In the rows, 128 means zero.
[139 131 142 112 109 120 116 115 117 124 129 142 127 143 146 121 109 122
 141 140 134 144 130 123 159 126 117 104 134 157 103 110 149] => z155
[122 146 127 104 102 109 141 112 144 107 156 125 132 149 138 135 131 139
 139 165 135 142 108 120 144 138 104 106 130 160 113 114 139] => z145
[126 156 119 101 159 159 149 137 131 145 139 130 125 120 109 148 164  80
 140 109 153 152 158 136  92 114 109 104  75 106 117 158 158] => z145
[166 134 146 153 149  89 158  92 153 124  98 155 107 123 126 136 106  91
 113 102 156 127  90 177 146 136 160 105 134 133 134  95 160] => z539
[134 121 157 136 137 145 136 129 153 110  71 146 127 129 110 119  77 109
 143 123 133 142 153 160 135 116 130 142 127 153 146 131 130] => z155
[123 148 124 108  85 126 110 114 113 116 141 133 111 166 144 135 149 167
 120 140 139 130 115 124 127 123  99 109 129 144 105 118 142] => z930
[138 140 153 145 136 151 142 118 138  94  86 185 140 146 130 141 125 118
 133 103 148 125 107 154 119 135 112 128 140 129  89 123 154] => z554
[ 89 149 101 182 159 184 148 107 142 127 157 136  99 124 133 149 207 140
 155 124 138 110 123 109 119 119 112 152 114 115 119  92 185] => z712
[135 135 161 118 116 127 123 109 127 110 129 129 114 142 138 132 161 142
 127 173 149 133 110 116 142 130 116 102 134 143 103  76 144] => z145
[111 136 128 139 145 146 153 113 137  71 126 155 120 112 126 121 168 146
 153 114 137 147 146 136 139  88 130 132 159 164 146 134 137] => z687
[113 143 131 108 103 110 140 111 183 113 160 122 121 137 138 130 151 144
 139 150 144 130 124 113 159 112 108 116 148 168 120 116 145] => z687
[108 163 126 139 116  90 127 111 128 177 136 125 136 184  96 125  82 179
 133 112  58 137  95 131 152  96 148 124 143 150 114 109  97] => z537
[150 129 144 115  92 112 133 106 139 107 136 142 117 144 133 131 132 140
 121 139 134 140 118 139 151 118 112 120 143 153 120 114 145] => z155
[128 135 139 114 109 121 134 125 135 116 143 123 151 156 144 134 142 155
 129 136 113 128 118 130 137 134  98 131 137 139 110 117 124] => z255
[166 152 132 158 178 122 137 113 145 102  93 184 159 121 135 125 135 120
 140 107 169 139 133 178 168 116 136 128 158 141 165 132 134] => z687
[ 98 155 119 122 140 128 155 132 149 136 153  85 114 141  73 119 152 160
 157 110  87 120 120 128 111 119 141 144 136 135 122 136 126] => z145
[133 161 101 160 177 187 176 132 131  90 104 175 152 119 109 147 201 126
 141 128 144 153 131 182 126 139 144 135 100 136 194  98 160] => z153
[114 156  98 133 118 171 141 112 122  77  92 210 129 167 147 154 149 132
 126 127 127 160 127 171 138 114  94 136  74 156 170 156 152] => z930
[129 138 140 122 106 147 143 118 151 109 130 145 125 138 140 133 160 139
 144 149 147 138 132 143 123 126 116 121 137 151 115 123 149] => z155
[125 156 153 104 113 139 126 111 133 138 118 101 148 147  95 123 127 141
 121 107 129 108  99 118 103 132 112  92 160 149  89  78 109] => z153
[132 134 140 127 135 147 120 103 113 105  95 116 140 134  95 104 116 185
 129 145  89 120 149 120 113 133 131 139 177 128 130  95  93] => z831
[133 123 140 167 135 113 142 114 123 111 115 112 155 117 106 148  96 138
 123 106 128 110  88 136 128 139 146 114 175 152 157  38  94] => z153
[133 123 142 127  99 113 133 111 134 113 159 117 116 147 142 134 142 135
 136 133 147 129 122 129 150 124 113 111 133 139 109 102 159] => z155
[128 174  98 140 156 175 148 110 139 101 127 177 160 133 146 146 158 124
 142  95 114 129 106 151 141 133 119 129 125 144 172  90 164] => z720
[108 155 115 122 138 122 162 112 153 148 114 109 170 157  98 129  89 132
 142 132  89 140  93 143 143 153 113 130 113 146 126 118 118] => z226
[ 87 112 158 138 124  93 154 136 152 135 131  94 101 154  90 113 132 122
 162 144 157 138 160 112 167 121 154 101  80 146  87  89 131] => z537
[113 137  94 110 143 132 109 129  99 184 115 104 156 126 135 130 135 102
 153 129 110 127 137  92 125 106 102 121 113 142 134 119  80] => z537
[118 136 105 157 139 104 164  92 139  95 114 135 146 146 142 149 170 164
 131 131 109 129 118 183 146 117 107 136 138 138 168 109 138] => z687
[131 137 133 111 111 129 144 115 155 116 133 122 116 132 137 135 134 119
 136 141 139 131 125 125 126 114 109 117 138 147 117  92 143] => z539
[151 131 117 158 150  94 151 126 146 125 104 116 123 123 102 135 118 151
 116 124 178 115 161 152 112 123 125 138 122 138 145 146 120] => z930
[143 146 145 145 146 128 110 107  91 176  96 151 121 146 122 132 102 116
 106  76 134 134  76 157 112 165 138 108 135 130 111 116 135] => z255
[123 126 117 149 165  96 139 111 130 169  98  81 108  92 125 106 116 109
 149 127 173 133 137 141 112 153 125 110 144 160 121 130 134] => z554
[130 144 124 116 101 136 136 117 129  91 142 152 131 144 139 143 157 140
 124 124 137 124  99 136 135 128 101 127 141 145 123 100 134] => z712
[138 150 121 118 142 106 151 112 146 125 125 112 136 134 106 147 123 112
 149 134 181 125 156  92 139  80  98  99 121 167 151  99 103] => z554
[126 149 126 114  94 121 127 110 136 108 159 141 110 145 138 135 160 149
 128 130 135 119 117 127 145 120 111 118 146 138 113  97 143] => z712
[136 138 140 131 145 116 155 109 154 116 101 113 152 122 103 125 117 118
 131  89 159 110 144 131 121 112  97 112 138 162 121  98  99] => z720
[130 151 112 138 131 113 153 109 143 148 144 111 132 131 117 115 126 148
 135 116 114 129  95 133 102 113 133 134 166 146 112 157 101] => z539
[101 155 119 130 139 110 148  95 139 174 174  63  99 126  76 107 160 149
 161 141 141 162 105 114 121 147 127 109 141 139  92 120 131] => z145
[127 138 132 125 115 128 136 118 136 107 142 124 131 138 147 127 148 151
 129 146 135 123 141 137 140 130 109 124 134 133 133 108 150] => z226
[113 130 124 123 120 134 104 105  89 167 134 125 116 114  93 110 104 113
 115  75 116 152 140 106 123 122 109 115 136 156 135 127  78] => z226
[118 112 135 139 128 141 108 121 151 105  98 161  95 113 136  81 106 102
 125 101 104 137 177 162 151 109 145 160 125 142 178 182 115] => z539
[128 148 137 166 141 135 133 137 105 165 115 123 143 166  96 125  99 185
 118 155 126 147 129 128 118 115 123 143 128 132 121 128  92] => z226
[117 152 170 161 138 113 167 109 169 153 140 114 162 155  61 136 115 172
 143 137 130 134 152 117 125 101 137 111 143 121  84  91  74] => z226
[110 118 134 142 155 137 148 138 155 130  83 137 102 109 161 132 115  91
 158 153 142 144 139 154 135 129 140 135 102 150 143 144 166] => z255
[117 154 143 132 130 144 123  65 149 146 144 141 127 130  75 136 134 118
 127  83 107 116 119 105 101 130 126 112 148  93  95 117 109] => z145
[109 123 124 133 141 151 119 106  67 114 133 108 149 148 113 106 144 132
 148 113 130 150 130 103 136 141  93 107 121 137 101 109  95] => z831
[115 148 155 125 131 137 138 128 104 154 115 130 125 146 104 134 179 138
 170 152 135 106 119  91 117  99 165  90 142 116  62  99  87] => z226
[ 98 153 108 150 138 101 141 110 111 189 143 145 116 140 109 122 133 106
 158 115 126 168 100 142 150 117 155  97 107 142 101 161  88] => z712
[105 146 161 151 120 139 142 114 149 179 119 131 113 163  90 141 164 145
 145 129 138 144 104 132 118 126 121 118 124 141  85  99 102] => z255
[ 82 144 126 124 119 136 153 116 142 121 143 116 133 146  92 115 162 152
 171 110 100 118 123 109 112 116 153 126 142 128  85 132 106] => z537
[110 146 124 139 117 116 174  84 142 112 118 140 126 158  72 144 189 161
 124 147 131 124 106 146 115 170 128 110 110 155 127  84 109] => z145
[113 132 158 127 132 114 145 117 114 125  93  90 163 173 117 126 117 147
 150 145 119 144  97 143 127 104 117 109 129 122  92  95  95] => z537
[117 106 156 159 153 131 106  99 105 131  94 112 119  93 130 116 135 100
 168 119 134 125 115 130 129 134 131 117 176 126 110  79  99] => z145
[129 136 141 112 107 116 142 113 147 104 139 120 119 130 149 130 143 140
 141 139 158 131 122 124 131 128 104 115 155 167 116 111 140] => z255
[105 121 154 136 172 170 129 146 152 125  90 109 134 133 117 116 139 103
 162 127 125 125 188 136 137 115 128 151  85 101 152 128 131] => z255
[135 148 143  95 101 126 129 132 142 133 141 138 104 155 126 129 149 137
 125 142 141 133 132 128 135 126 116  99 120 147  88 123 149] => z831
[127 137 118 132 108 109 147  97 137 117 140 119 120 154 143 136 139 144
 141 158 140 115 112 109 134 120 108 114 142 142  99  90 136] => z539
[130 137 145 110 135 155 141 153 142 107  89 123 125 126 117 116 137 113
 136 132 150 133 144 150 117 101 119 126 119 146 128 141 134] => z153
[133 136 107 139 156 121 156  97 176 113 110 110 140 109  76 117 133 144
 152 145 125 142 156 121 145 113 111 165 132 125 141 141 107] => z930
[133 143 130 116 113 118 140 115 157 101 143 118 144 122 133 130 134 142
 143 144 130 114 124 108 147 110 109 115 168 160 110  89 132] => z153
[147 168 137 130 129  92 143 112 180 177 126 154 140 154  69 141 105 126
 113  90 134 140 116 168 146 153 141 106 109 133 106 121 122] => z930
[127 127 102 145 151 132 144 117 131 131 102 120 137 126 139 133 101  92
 127 115 143 146 111 157 149 165  95 135  90 135 153 100 166] => z720
[141 150 136 110 103 129 132 113 149 115 143 140 113 139 133 131 142 152
 123 135 138 134 128 136 126 124 107 111 155 154 114 115 145] => z831
[131 121 135 130 119 121 133 113 116 114 103 137 122 124 132 118 126 116
 154 142 125 150 130 152 137 126 141 119 155 128 126  99 105] => z539
[183 132 114 104 147 114 129 103  60  70  60 190 115  86 147 132 132 111
 113  85 172 127 153 149 107 114 112  95 155 167 117 130 149] => z930
[149 135 133 107 111  99 116 114  85 125 117 137 170 162 130 137  87 134
 104  92 128  96 158 112 125 111  80  99 132 135  99 120  87] => z226
[110 169 136 120 136 132 127 115 145 201 137 114 123 159  79 126 115 107
 154  83 124 127 124 119 130 114 140  91 111 156 109 116 118] => z155
[138 159 150 108 134 146 116 129  82 167  61 161 115 139  80 108 106 128
 132 116 173 154 114 112  93 139 126  88 151 197  76 114  87] => z554
[ 97 124 115 121 115 113 136 110 109 120 123 118 136 163 108 127 105 127
 156 141 117 136 136  84 149 117  95 119 107 142  94 123 102] => z554
[106 138 138 119 121 119 147  87 146 127 133 105  96 129 125 125 169 138
 126  91  96 129 103 152 115 109 121 123 139 142 133 136 138] => z255
[114 121 140 125 132 110 122 105 129 173 105  81 115 132  97 110  78 104
 170 155 111 153 102 115 160 132 153 115 133 133 118 101 111] => z155
[134 117 158 143 130  78 121 133 111 173 125  68  92 140  94 110  94 127
 147 108 156 156  99 136 156 108 129 125 149 152 123 115  87] => z255
[125 168 108 135 141 142 143 110 181 110 116 196 131 147 125 154 123 116
 135  91  96 114 137 164 147 113 146 137  98 116 151 154 172] => z930
[123 139 131 111 112 118 128 121 126 106 153 120 127 152 137 131 165 151
 134 155 113 125 126 131 145 133 116 118 125 132 126 102 142] => z145
[116 138 180 171 150 114 171 133 252 145 122 115  94 111 105 121 153 126
 164 139 188 129 152 148 147  86 143 134 136 168  98 111 159] => z537
[129 151 106 128 127 123 144 121  90 174 123 135 119 163 109 132 142 131
 142 134 126 151 113 117 112 102 110 113 114 135  74 136 106] => z539
[116 134 142 118  99 115 134 121 173 118 136 130 113 141 147 131 140 129
 146 152 146 126 117 122 155 116 122 119 134 158 110  98 152] => z537
[128 162 131 133 125 138 120  92 114 171 110 181  73 155 113 111 185 149
 105 131 118 179 111 142 148  85 121 120 101 157 107 147 149] => z537
[136 134 140 124 109  98 109 126  94 159 135 130 122 159  93 126 148 147
 121 104 102 136 118 137 144 118 103 121 136 140 100 107  82] => z145
---
[170 180 105  36  91  60 161 132 112 152 123 140 105 158  62 110  83  79
 100 119 107  86 136 112 149 179  75 128  94 158  51 107 136] => z191
[116 127 105  86 133 106 107 102 121 120 158 122 124 116 108 115 116 124
 118 123 138  96 109 117 124 156 131 126 118 128 107  96 138] => z134
[125 115 124 169 155 163 103 135 157 115 165  69 176  95 134 152 171 141
 170 155 163 142 185 143 103 129 170 151 111 137 120 127 138] => z952
[101 103 134 129 141 159  83 107 117 121 162 126 116  97 148 121 121 144
 108 137 150 138 106 122 129 128 162 117 132 115 141  94 120] => z243
[143 142 114 115 123 125 130 126 127 119 144 126 141 129  99 123 130 120
 127 125 130 117 136 125 125 143 119 135 112 137  98 123 131] => z692
[154 135 137 128 116 109 175 143 129 135  90 156 134 130 116 130 111  98
 118 125 106 128 131 120 140 122  83 142 125 140 122 143 129] => z913
[148 157  97  90 139 108 120 116 124 120 164 110 136 112  82 129 134 108
 145 138 153 107 150 134 116 170 131 146  97 145  86 112 134] => z692
[124 101 143 199 143 174 122 146 152 109 142  77 166  87 149 155 159 146
 165 145 160 156 172 147 108 107 161 142 119 127 151 142 117] => z320
[123 115 100 122 201 115  83  98 127 133 185  85 163 109 141 142 162 140
 154 150 166 120 141 165  95 139 170 146 107 122 115 104 170] => z191
[101  96  79 107 215  85  62  79 123 119 215 100 171 107 140 134 165 153
 145 151 175  98 107 158  86 146 183 142 113  98 115  90 189] => z666
[145 163 170 116  95 138 150 125 115 164  72 159  38 115 141  96  94  90
 122 123 110 163 117 122 142 164 119 127 145 139 133 134  84] => z200
[129 141 161 162  89 172 141 143 128 140  96 130  69  91 138 115 101 114
 141 136 120 170 142 129 142 141 136 122 136 137 147 149  71] => z320
[166 188 144  85  70 101 182 139 107 170  67 167  54 150  97 101  71  74
 105 120  75 137 134 118 159 170  80 124 123 157  93 134  93] => z191
[ 98 117 144 166 173 167  72 100 122 150 153  92  95  88 180 125 147 142
 172 153 162 161 135 161 111 143 192 132 130 120 154 118 107] => z191
[136 142 155 136  99 137 148 123 106 153  74 161  62 136 143 105  84 107
 112 128  95 150 115 128 150 141 116 121 142 138 133 131  97] => z191
[ 71  56 117 191 201 180  38 109 148  96 202  66 184  69 189 147 191 198
 159 143 177 139 112 157  95  87 203 134 136 101 176 120 153] => z320
[ 85  56 141 196 177 166  78 125 147 103 173 102 196 100 177 160 159 179
 136 135 173 132 116 140 107  77 160 129 136 107 165 110 143] => z913
[109 108 156 161 132 175 104 129 126 129 137 122 117 113 157 124 120 148
 152 139 139 154 125 127 128 122 152 127 143 120 151 128 104] => z247
[155 125  72  67 168  55 136 109 124 126 159 131 166 122  89 140 126 113
 115 127 126  90 114 145 116 145 116 137 106 131  88 112 191] => z320
[122 132 129 130 131 118 128 108 121 140 125 143 102 116 131 113 120 119
 139 139 127 138 125 133 125 148 148 135 134 125 127 122 127] => z666
[123 137 132 128 112 139 123 128 116 138 125 132  90 110 123 128 113 110
 132 132 127 133 135 120 141 144 126 122 128 131 118 121 101] => z958
[109 103  99  79 130  90  99  95  85 129 149 183  93 131 119 122  83 131
  82 113 112  91  60 107 155 142 112  99 142 115 104  87 141] => z958
[171 149 127 124 126 127 151 163 173 104 142  66 195 120  95 162 179 109
 168 137 163 123 210 127 105 129 115 169  92 160  94 138 141] => z200
[160 154 119 112 121 116 163 124 123 128 106 155 122 135  99 115 118  99
 125 125 108 128 134 131 128 144 107 144 122 144 106 140 136] => z692
[102  83 152 172 136 163  97 116 120 120 123 143 128 131 173 129 116 162
 106 125 124 141  97 138 136  96 148 110 155 115 153 111 125] => z191
[144 115 144 169 104 132 191 152 149 105  73 132 173 144 123 137 131 117
 119 118 105 128 155 118 136  96  98 141 140 147 142 145 136] => z134
[ 95 120 116  73 138  93  79  95  96 152 173 155  87 102 128 108  88 130
 101 120 138 103  55 119 134 165 124 104 122 110 107  82 117] => z913
[111  91 112 124 148 115 115 111 124 102 144 133 165 128 130 129 126 143
 104 119 133 101  99 127 119 118 132 123 138 119 130  98 159] => z134
[127 130  97  91 165  92 117  99  97 147 142 144 100 114 125 122 119 107
 126 134 126 116 109 136 127 154 130 126 126 125 111 116 146] => z958
[152 145 103  90 156  99 134 125 129 127 166 101 163 108  99 133 149 108
 131 146 150 115 160 127 115 150 132 151  93 140  97 110 156] => z243
[139 125 128 102  85 108 161 124 105 119  81 210 107 163 107 108  72 122
  61  96  77 110  69 108 163 120  79 106 156 136 115 120 128] => z692
[128 135  83  61 192  91  87  92 113 135 204 102 137  92 112 125 147 117
 136 150 169 111 129 141 105 171 162 141  94 128 101  90 163] => z243
[ 97  99 162 180 114 169 125 123 127 115 105 134 108 109 161 113 116 140
 126 127 134 147 115 123 135 117 146 121 155 123 168 123  99] => z134
[ 89  67 155 161 109 135 119 110 108 119  97 204 114 151 164 119  82 161
  66 106 103 128  54 115 155  90 136  92 184 100 159 101 132] => z666
[171 168 132 100 104 108 181 147 125 140 107 135 119 127  95 118 116  83
 115 138 111 139 166 116 138 153 100 143 106 153 100 132 120] => z243
[134 130 169 153  88 160 154 142 122 141  80 165  87 136 137 115  83 120
 122 125  94 157 119 112 156 125 110 122 153 132 145 141  90] => z247
[171 163 132 106 138 102 158 133 137 147 116 111 126 119 110 126 138  90
 144 134 137 135 161 136 113 160 116 153 109 146 104 130 137] => z200
[136 146 138 132  95 128 143 134 136 128 117 131 111 128 107 120 114 112
 129 136 123 136 152 122 135 145 126 135 126 136 112 126 111] => z666
[ 90  95 108 101 164 117  55  77 108 138 187 143 104 106 145 121 107 152
 109 130 141 111  71 133 125 159 173 105 134 105 107  76 142] => z952
[126 137 145 107  82 110 161 113  98 146  62 193  55 140 125  87  64  98
  80 109  77 128  77 104 161 152  97 105 159 132 132 119 101] => z134
[151 109 139 159 112 129 173 168 148 104 108 130 199 143 115 154 131 128
 110 125 120 122 153 119 130  84  76 144 124 141 120 142 141] => z913
[146 127 160 178  94 156 159 161 142 123  94 116 151 141 131 143 125 127
 127 129 116 146 167 129 141 105 109 132 128 148 124 136 109] => z191
[116  96 112 129 147 120 113 114 123 108 145 147 165 142 127 138 124 154
  94 110 129 106  92 133 129 108 127 117 139 125 125 106 154] => z692
[129 112 126 112  96 104 157 127 122 112  96 169 138 147 111 118  93 121
  81 107  99 102  95 106 149 120  93 114 146 133 121 110 138] => z134
[120 119 103  65 190  87  77  72 104 144 168 135 102 103 142 116 127 124
 123 129 158 111  81 143 108 165 158 128 131 112 112  93 158] => z200
[148 123 128 133 146 128 148 136 138 125 131 121 166 135 122 140 137 127
 151 135 125 131 152 131 122 118 122 149 127 135 121 142 149] => z247
[135 110 119 144 181 129 125 130 134 117 159  97 182 104 141 142 165 132
 135 153 159 140 156 150 104 117 154 149 115 131 139 119 159] => z243
[135 105 135 174 141 152 133 155 164  98 145  86 206 106 129 158 164 135
 156 143 161 129 174 130 108  94 120 156 104 135 130 138 139] => z913
[112 141 114  78 117 100 104  97  85 159 141 165  47 116 118 105  78 106
 104 123 115 114  79 117 151 175 120 102 132 118 101  97 105] => z958
[135 125 111 124 173 106 126 131 143 128 158  99 172 104 125 145 157 118
 155 145 155 121 151 148 103 132 125 155 104 133 120 131 150] => z913
[123 133 126 120 119 126 122 116 106 142 124 148  84 114 122 124 100 110
 118 132 122 129 117 123 143 146 122 117 135 124 117 115 109] => z958
[129 104 160 183 106 143 172 140 143 112  67 168 135 148 152 126 117 131
 110 124  98 148 128 126 142  85 122 135 162 129 161 150 130] => z666
[152 136 129 142 126 135 155 162 158 115 135  95 180 112 104 145 150 111
 158 142 148 129 182 129 116 118 100 157  99 147 114 146 130] => z913
[161 168 129 108 115 108 173 147 136 148 116 126 123 115  95 129 122  83
 149 135 122 130 165 123 128 153  89 156 102 151 103 146 118] => z913
[146 150 144 135  83 137 160 144 127 129  95 153 110 139 107 120 101 113
 108 116 103 131 131 113 147 138 101 126 129 150 113 134  99] => z692
[116  90 138 137 115 123 133 123 127 122 106 178 136 152 143 132  93 146
  67 109  92 119  82 120 150 104 118 106 161 122 125 112 141] => z952
[147 157 145  99  74 111 173 153 125 144  99 158 103 136  97 113  84  94
 105 114 102 121 124 104 151 141  66 125 119 143 102 133 100] => z913
[142 123 124 164 163 149 133 135 157 118 137  88 172 109 135 152 167 126
 166 151 143 145 185 150 102 124 159 159 116 142 127 142 150] => z952
[101  90 191 252 138 252  98 146 142 119 130  73 141  74 200 133 160 158
 161 165 172 205 175 145 108  86 188 132 145 112 192 142  78] => z243
[129 142 130 133 108 144 127 132 117 133 118 126  90 103 118 129 117 102
 144 142 129 139 151 119 140 148 125 128 125 136 118 129  95] => z958
[142 148 152  96  57 106 176 146 114 146  74 195  77 145 104 108  56  93
  78 104  80 120  92  95 169 139  57 112 137 140 108 127  91] => z913
[147 137  97  82 144  77 139 115 126 137 140 147 137 130 102 124 116 108
 114 133 111 106 120 132 126 159 123 137 116 139  86 110 166] => z952
[156 162 101  60 124  73 139 112 116 149 128 140 107 139  89 119 104  92
 120 127 110 105 129 128 138 168 105 130 103 148  76 109 141] => z191
[110 108 103  76 172  94  92  88  90 136 169 157 113 112 138 113 110 134
  88 129 135 112  72 128 130 147 147 114 132 115 125  85 155] => z243
[189 180 131 100  85  94 216 167 143 142  72 152 131 137  76 125 105  67
 127 121  85 121 169 109 147 139  49 155 106 164  95 164 119] => z913
[130 108 134 150 121 136 132 132 129 122 119 137 130 109 134 134 111 135
 114 127 119 135 117 131 135 118 128 121 136 125 133 130 123] => z320
[130 131 154 143  96 147 132 132 126 135 102 138  99 135 134 121 100 121
 118 127 116 141 130 127 148 129 121 119 132 137 124 120 102] => z191
[103 117 129 101 136 135  91 103 103 135 158 139  94 103 140 110 107 130
 104 133 143 135  95 124 135 146 151 109 132 115 131  93 113] => z243
[140 139 101  61 102  72 154 111 102 129 114 204 110 164  81 115  72 116
  63  90  85  84  66 109 162 144  79 108 139 137  95  99 147] => z692
[142 130 112 102 149  97 137 126 127 133 141 131 150 118 115 132 128 113
 128 129 132 113 124 129 118 135 105 143 108 134 108 124 149] => z913
[172 177 151 142  74 147 201 155 132 132  55 150  99 133  99 108 109  83
 130 127  88 153 166 117 142 138  90 149 126 162 115 169  92] => z692
[156 134 131 166 128 152 147 156 160 112 135  73 172  91 112 149 156 118
 166 153 153 143 198 142 108 122 135 156 101 141 119 153 125] => z320
[141 106 111 126 130 114 134 134 132 108 138 123 168 117 111 139 124 134
 110 131 128 115 128 129 123 114 118 129 120 126 111 126 150] => z320
